Below is a small trained network, with its code and all its weights. Each question gives an input and a class and asks what happens when units are switched off, that is, made to give their printed mean instead of their output.

import numpy as np


def w(rows, s, z=0):
    codes = np.array(rows[::2]) - 128.0
    scale = np.full(codes.shape[1], s)
    scale[-1] = z or s
    return codes * scale


def norm(h):
    return h / np.sqrt((h * h).mean(-1, keepdims=True) + 1e-5)


def f(y):
    return np.maximum(y, 0)


def log_softmax(a):
    a = a - a.max(-1, keepdims=True)
    return a - np.log(np.exp(a).sum(-1, keepdims=True))


def net(x, mask):
    res = np.array(x, float).reshape(1, 2) / 4 @ E
    u = 0
    for l in range(3):
        y = f(norm(res) @ A[l][:, :-1].T + A[l][:, -1])
        res = res + np.where(mask[u : u + 5], y, B[l][:, -1]) @ B[l][:, :-1]
        u += 5
    return log_softmax(norm(res)[-1] @ U[:, :-1].T + U[:, -1])


A, B = {}, {}
E = w([
[136,84,2,133,75],'x0',
[134,139,145,102,52],'x1',
],0.0079)
A[0] = w([
[166,179,69,122,254,232],'0.n0',
[138,93,141,211,83,12],'0.n1',
[169,124,183,45,100,255],'0.n2',
[104,152,86,24,82,128],'0.n3',
[120,107,80,165,48,179],'0.n4',
],0.0073,0.0014)
B[0] = w([
[104,52,151,156,70,255],'0.n0',
[159,205,23,155,237,140],'0.n1',
[129,52,178,151,42,235],'0.n2',
[184,64,125,111,150,208],'0.n3',
[161,255,76,35,113,250],'0.n4',
],0.007,0.0044)
A[1] = w([
[150,152,244,137,93,189],'1.n0',
[2,83,152,125,159,110],'1.n1',
[111,143,103,162,48,253],'1.n2',
[195,227,91,182,57,142],'1.n3',
[115,171,235,20,210,176],'1.n4',
],0.0082,0.0029)
B[1] = w([
[14,129,43,157,86,255],'1.n0',
[170,124,164,116,102,182],'1.n1',
[138,227,136,91,254,214],'1.n2',
[254,153,139,170,246,191],'1.n3',
[116,232,85,137,36,206],'1.n4',
],0.008,0.0072)
A[2] = w([
[86,169,55,197,65,250],'2.n0',
[140,116,156,15,57,43],'2.n1',
[126,14,168,6,178,19],'2.n2',
[253,171,16,118,128,57],'2.n3',
[90,33,49,174,53,211],'2.n4',
],0.0057,0.0015)
B[2] = w([
[239,213,176,167,1,245],'2.n0',
[14,114,121,215,156,141],'2.n1',
[142,53,148,139,110,135],'2.n2',
[209,145,107,97,160,254],'2.n3',
[173,147,161,107,142,199],'2.n4',
],0.0062,0.0058)
U = w([
[2,100,100,176,159,2],'0',
[98,226,150,197,43,254],'1',
[227,222,68,113,195,254],'2',
[95,137,139,119,173,2],'3',
[111,43,196,229,168,103],'4',
],0.0086,0.0033)

Each question gives the input, the list of numbers given to net, and the class t.
The units are the neurons (one row each of A and B). Each row of codes is followed by its name. A weight is (code - 128) times the scale printed after its matrix; where a second scale follows, it is the last column's (A, B and U).
mask holds one flag per neuron, layer by layer. A switched-off neuron (its flag False) gives its mean, the last column of its row in B, instead of its output. The means were averaged over made-up inputs and are rounded, as every weight is.
A unit's drop is (log p(t) with every unit on - log p(t) with that unit switched off) / (log p(t) with every unit on - log p(t) with every unit switched off).
most important unit: the unit with the biggest drop
top k neurons: the k neurons with the biggest drops, biggest first
k most important neurons of layer l: the k neurons of layer l with the biggest drops, biggest first
drop when u is switched off: that unit's drop, to one decimal
input [-1,-4], class 4: most important unit : 0.n0
input [1,-3], class 4: top 2 neurons : 0.n4, 1.n4
input [0,-2], class 4: top 2 neurons : 1.n4, 0.n4
input [1,-5], class 4: top 2 neurons : 1.n4, 1.n0
input [0,-3], class 4: top 3 neurons : 1.n4, 1.n0, 0.n4
input [0,7], class 2: 2 most important neurons of layer 1 : 1.n3, 1.n4
input [-2,-3], class 1: 2 most important neurons of layer 0 : 0.n2, 0.n3
input [1,-6], class 4: top 2 neurons : 1.n4, 1.n0
input [1,-4], class 4: drop when 1.n0 is switched off : 0.4
input [0,-1], class 4: drop when 1.n0 is switched off : 0.5
input [-3,-6], class 1: drop when 0.n2 is switched off : 0.2
